Below is a small trained network, with its code and all its weights. Each question gives an input and a target symbol and asks what happens when units are switched off, that is, made to give their printed mean instead of their output.

import numpy as np


def w(rows, s, z=0):
    codes = np.array(rows[::2]) - 128.0
    scale = np.full(codes.shape[1], s)
    scale[-1] = z or s
    return codes * scale


def f(y):
    return np.maximum(y, 0)


def softmax(a):
    e = np.exp(a - a.max(-1, keepdims=True))
    return e / e.sum(-1, keepdims=True)


def log_softmax(a):
    a = a - a.max(-1, keepdims=True)
    return a - np.log(np.exp(a).sum(-1, keepdims=True))


def net(x, mask):
    ids = ['αγδεζλξπτψω'.index(c) for c in x.split()]
    T = len(ids)
    res = E[ids] + P[:T]
    u = 0
    for l in range(3):
        q, k, v = (res @ M[l].T for M in (Q, K, V))
        z = softmax(np.where(np.tri(T) > 0, q @ k.T / 3**0.5, -1e9)) @ v
        res = res + np.where(mask[u], z, O[l][:, -1]) @ O[l][:, :-1]
        u += 1
        y = f(res @ A[l][:, :-1].T + A[l][:, -1])
        res = res + np.where(mask[u : u + 4], y, B[l][:, -1]) @ B[l][:, :-1]
        u += 4
    return log_softmax(res[-1] @ U[:, :-1].T + U[:, -1])


Q, K, V, O, A, B = {}, {}, {}, {}, {}, {}
E = w([
[164,117,143,144,139],'α',
[83,137,185,124,155],'γ',
[162,121,114,77,113],'δ',
[132,111,104,46,95],'ε',
[117,99,129,132,91],'ζ',
[3,97,175,78,127],'λ',
[167,123,143,147,137],'ξ',
[140,106,154,243,160],'π',
[146,123,137,113,140],'τ',
[162,102,119,109,80],'ψ',
[175,97,163,167,177],'ω',
],0.017)
P = w([
[211,112,248,72,142],'0',
[129,58,35,141,178],'1',
[90,187,59,152,63],'2',
[172,88,192,169,88],'3',
[113,74,52,150,203],'4',
[63,195,89,175,62],'5',
[145,75,170,172,67],'6',
[100,90,57,147,210],'7',
[57,195,102,184,65],'8',
[119,57,161,183,55],'9',
[90,101,74,145,227],'10',
[59,201,107,181,68],'11',
[134,73,148,156,74],'12',
],0.014)
Q[0] = w([
[76,97,36,203,114],'L0H1',
[234,2,118,80,180],'L0H1',
[116,249,114,172,156],'L0H1',
],0.0074)
K[0] = w([
[189,222,223,176,229],'L0H1',
[20,89,131,224,114],'L0H1',
[226,253,78,68,174],'L0H1',
],0.007)
V[0] = w([
[42,109,149,211,45],'L0H1',
[98,195,155,149,170],'L0H1',
[133,59,148,2,67],'L0H1',
],0.0059)
O[0] = w([
[114,48,96,162,2,249],'L0H1',
[40,127,89,207,163,118],'L0H1',
[131,141,162,52,162,58],'L0H1',
],0.0094,0.0019)
A[0] = w([
[202,228,253,242,161,249],'L0N1',
[188,119,64,72,51,78],'L0N2',
[218,87,161,184,209,47],'L0N3',
[175,55,101,157,213,190],'L0N4',
],0.0057,0.0016)
B[0] = w([
[154,166,107,83,45,253],'L0N1',
[122,103,156,254,135,168],'L0N2',
[105,154,176,146,85,200],'L0N3',
[165,171,15,123,105,213],'L0N4',
],0.0082,0.0056)
Q[1] = w([
[155,64,89,111,147],'L1H1',
[105,254,157,115,81],'L1H1',
[30,138,58,87,121],'L1H1',
],0.0088)
K[1] = w([
[60,56,193,254,43],'L1H1',
[235,178,209,58,216],'L1H1',
[88,155,180,41,185],'L1H1',
],0.0065)
V[1] = w([
[57,70,139,163,108],'L1H1',
[57,2,178,63,207],'L1H1',
[195,107,132,148,86],'L1H1',
],0.0096)
O[1] = w([
[121,79,61,65,2,157],'L1H1',
[220,141,94,47,147,3],'L1H1',
[139,71,142,193,97,242],'L1H1',
],0.0085,0.0058)
A[1] = w([
[80,92,142,205,100,106],'L1N1',
[102,88,88,111,107,92],'L1N2',
[52,148,48,246,147,112],'L1N3',
[61,166,70,97,167,2],'L1N4',
],0.011,0.0039)
B[1] = w([
[175,161,182,69,211,252],'L1N1',
[163,184,147,143,192,171],'L1N2',
[89,124,87,38,91,253],'L1N3',
[255,172,37,230,92,138],'L1N4',
],0.0078,0.027)
Q[2] = w([
[207,2,246,122,177],'L2H1',
[90,171,119,48,138],'L2H1',
[173,211,33,10,70],'L2H1',
],0.008)
K[2] = w([
[188,26,227,152,65],'L2H1',
[131,100,19,109,177],'L2H1',
[3,125,4,74,116],'L2H1',
],0.0056)
V[2] = w([
[77,135,137,2,82],'L2H1',
[102,63,28,146,201],'L2H1',
[76,80,22,186,181],'L2H1',
],0.0047)
O[2] = w([
[147,126,104,122,123,249],'L2H1',
[121,247,104,143,67,139],'L2H1',
[120,212,124,92,127,100],'L2H1',
],0.016,0.011)
A[2] = w([
[88,108,140,30,138,253],'L2N1',
[92,174,107,56,89,113],'L2N2',
[122,126,109,140,138,79],'L2N3',
[1,69,130,76,84,71],'L2N4',
],0.0075,0.0078)
B[2] = w([
[121,189,218,219,57,251],'L2N1',
[6,73,111,2,114,237],'L2N2',
[115,110,109,190,70,128],'L2N3',
[236,129,131,209,206,165],'L2N4',
],0.0075,0.017)
U = w([
[106,160,158,164,142,92],'α',
[104,142,101,173,144,195],'γ',
[101,108,118,121,213,127],'δ',
[181,181,155,135,164,63],'ε',
[168,172,155,255,43,255],'ζ',
[195,136,91,119,97,122],'λ',
[106,153,163,145,149,72],'ξ',
[50,80,157,121,44,124],'π',
[107,164,134,203,150,152],'τ',
[127,77,183,101,143,115],'ψ',
[104,139,165,112,163,24],'ω',
],0.009,0.0088)

Each question gives the input, a string of symbols that net reads in full, and the target symbol t.
The units are the heads (3 rows each of Q, K, V and O) and the neurons (one row each of A and B). Each row of codes is followed by its name. A weight is (code - 128) times the scale printed after its matrix; where a second scale follows, it is the last column's (O, A, B and U).
mask holds one flag per unit, layer by layer, with each layer's heads first. A switched-off unit (its flag False) gives its mean, the last column of its rows in O or B, instead of its output. The means were averaged over made-up inputs and are rounded, as every weight is.
A unit's drop is (log p(t) with every unit on - log p(t) with that unit switched off) / (log p(t) with every unit on - log p(t) with every unit switched off).
The circuit of an input: a set's keep is (log p(t) with only the set's units on - log p(t) with every unit switched off) / (log p(t) with every unit on - log p(t) with every unit switched off). Starting from the 12 units with the biggest drops (on a tie, the unit counted first), units are removed one at a time, each time the one whose removal leaves the highest keep (on an exact tie, the one counted first), for as long as the keep stays at least 0.8.
units of the circuit, in order: the units of the circuit, biggest drop first
unit that matters most: the unit with the biggest drop
k most important neurons: the k neurons with the biggest drops, biggest first
input λ π λ ε ω τ π λ ω λ α, target λ: units of the circuit, in order -> [L1H1, L0N4]
input ζ ε ψ λ π λ ε λ, target λ: most important neuron -> [L1N4]
input λ γ π ε λ λ π ε δ α ε ε, target λ: 2 most important neurons -> [L1N3, L1N1]
input π ω λ ω ε λ π τ ε δ, target ψ: units of the circuit, in order -> [L2H1, L1N3]
input δ ψ ω ε τ ε π π ε, target δ: 3 most important neurons -> [L0N1, L1N3, L2N1]
input π π π π π ζ ε α λ τ, target ψ: 2 most important neurons -> [L1N1, L0N4]
input ζ λ λ λ π π λ ζ ζ, target ζ: units of the circuit, in order -> [L1N3, L0H1, L2N2]
input ω ζ π λ, target ψ: units of the circuit, in order -> [L1N3, L2H1]
input ε λ λ λ π α ψ π π λ π ω, target ε: units of the circuit, in order -> [L0H1, L1H1]
input π π ε α ψ, target π: units of the circuit, in order -> [L1N3, L0N4, L1H1, L0H1]
input π ε π ε α, target π: units of the circuit, in order -> [L1N3, L1H1]
input λ π π ψ ε α λ τ, target λ: units of the circuit, in order -> [L1H1, L0N4]
input λ π ζ ω, target ψ: 2 most important neurons -> [L1N1, L0N3]
input ω γ π ξ, target ψ: unit that matters most -> L2H1
input λ π π ω ζ ζ π λ π τ ψ, target π: 3 most important neurons -> [L1N3, L2N2, L2N4]
input π λ π π ξ δ λ, target ζ: units of the circuit, in order -> [L1N3, L2N2]
input ψ λ λ ξ ε τ ε π π π ε, target π: units of the circuit, in order -> [L0H1, L1H1]
input α ε λ π, target ψ: 2 most important neurons -> [L0N3, L0N1]
input λ ε δ, target λ: 2 most important neurons -> [L1N3, L1N1]
input λ π π ζ π ε ω π γ π λ ε, target λ: 2 most important neurons -> [L1N3, L1N1]
input λ π ε π δ π ε π π π π ζ, target λ: units of the circuit, in order -> [L1H1, L0H1]
input τ π π λ λ λ τ ζ, target λ: 4 most important neurons -> [L1N3, L0N4, L2N1, L1N2]
input π γ ζ δ π ε λ ξ, target λ: 4 most important neurons -> [L1N3, L0N4, L2N1, L0N1]
input τ δ λ, target τ: unit that matters most -> L0H1
input ε δ δ ω, target ψ: 2 most important neurons -> [L2N1, L1N3]
input π λ π π δ, target π: units of the circuit, in order -> [L1H1, L0H1]
input π λ δ π π π τ π π λ ω, target λ: units of the circuit, in order -> [L1H1, L0H1, L0N4]
